[ -6  -4   3   4  -6  -1  -5  -6   7   0  -2  -2   4  -6   2  -2   3   3
 -11   8  -3   3]  1
[ -6  -4   4   6 -12  -3  -5  -7  -3   6  -7   3  -9  -1 -11  -9  -4   5
 -12   1  -1  -3]  2
[-4 -1 -4  4 -8 -3 -4  1  2  4 -2  0 -1  0 -1 -7  4  2 -4  3 -3  3]  2
[-2 -1 -5  3 -6 -3 -3  2 -3  6 -4  2 -3  1 -7 -8  0  0 -1 -3 -2  0]  0
[ -7  -2  -3   5 -13  -4  -7  -1   0   5  -9   5  -8  -1 -13 -10  -2   1
  -7  -2  -4  -2]  0
[-15  -6  10   6  -6  -3  -9 -12  11   1  -1   2  -2 -11   1  -2   4  10
 -14  11  -5   0]  1
[ -5  20 -22   6  11 -15   6  17  -3  36  21  14  -2   8  15 -12   7  10
  19 -24 -13 -10]  0
[  4  -9   7   3  -1   3   0  -7  -1   5   1  -6   5  -1   0   1  -3   5
 -13  10   5   0]  1
[ -7   2  -4   3  -9  -4  -5  -1  -2   3  -7   3  -2   1 -10  -6  -2  -3
  -2  -5  -2   1]  0
[ 5 -8  7  0 -5  5  0 -4 -3 -5 -6 -6  1  1 -7  2 -5 -2 -8  7  6  2]  1
[ -5  -1  -3   2  -9  -3  -4  -1  -2   3  -7   4  -7  -1 -10  -9  -2  -2
  -5  -2  -3   0]  0
[ -6  -5   0   4 -11  -3  -5  -4   2   0  -8   0  -1  -1  -7  -6   2   0
  -9   4  -3   3]  2
[ -2  -8  11   2  -5   3  -3 -10   3  -5  -4  -4   2  -6  -3   1  -3   3
 -14  11   1   0]  1
[ -8  14 -10   3   6 -10   1   7   4  19  14  10  -4   0  10  -7   6  11
  12 -15  -9  -6]  0
[  1  -8   0   1 -10   2  -4   1   2  -6  -8  -6   7   2  -3  -1   2  -6
  -9  10   3   7]  2
[ -6   4 -15   8  -8  -9  -4   5   0  22   3   3  -2   4   0 -13   5   7
  -1  -7  -7  -2]  2
[ -7  -2  -6   4 -11  -3  -6  -1   0  -1 -10   0  -4  -2 -10  -7   0  -3
  -5   0  -4   1]  0
[ 13  -4  -9  -7   1   6   5   9   0 -13  -7  -9  18  15   4   7   4 -17
   3   6   6  12]  2
[ -8   7  -3   4  -5  -8  -2   1  -4  13   0  10 -14  -1  -9 -11  -2   7
   3 -12  -5  -6]  0
[-13   1  -3   6 -10  -7  -8  -5   6   7  -2   4  -6  -5  -4  -9   4   7
  -6  -2  -8  -1]  2
[-12  -2   1   7 -12  -7  -8  -6   2   8  -4   6 -12  -4 -10 -12   0   8
  -8  -2  -7  -4]  0
---
[ 1 -5  8  1 17 -3 11  5  4  4  0 12 -4  1 -1  7  4 -3 10 -1  1 -4]  3
[-6  1 -3 -2  4  0 -1  4  4 -2 11  4  1 10  2 -5 -4  2 -1  4  2  5]  5
[-6 12 -3 -3 -2 -3 -1  7  0  0 -6  5 -4 15  2  4 -1  3  2 -2  7  4]  5
[-13  -9 -11   5  -4  -1   8  -5 -10  -3   6   7  -4  -6  -2 -13  -4   1
   1   2   0   5]  5
[ -3  -6  -5   1 -16  -1   9   2  -1   3   6   9  -2  -2  -5   4  -3   3
   4   2   1  -4]  5
[ 2 -7 15 -3  9  0  2  3  4  1 -3 -6  6 15 -1 11  2 -3  9 -8  7  2]  3
[ -9  -2  -6   3 -11  -4   3   3   3   2   3   1  -2   9  -4   0  -3   0
  -3  -1   4  -2]  5
[  4  -9   3  -1 -11  -6  11  -2  10   6   3  -5  13   4   1  20   3   1
  11  -2   1   1]  3
[-18  -3 -16   5 -19   0   4  -2   1  -1   6   5   5  -1  -1  -3  -6   5
  -3   2   6   2]  3
[-5  4 -6  3 -9 -4 -2  7  1 -2 -8  9 -5  4 -2 -1  0  4 -6  1  4 -3]  5
[ 1  0 -2  2 -7 -2  1  7  6 -1 -2  2 -7  4 -3  6 -4  2  0  0  0 -3]  5
[ 1 -2  0 -2 -9 -4  4  7  3  6  1  1  5 16  0  9 -1  4  4  0  2  8]  3
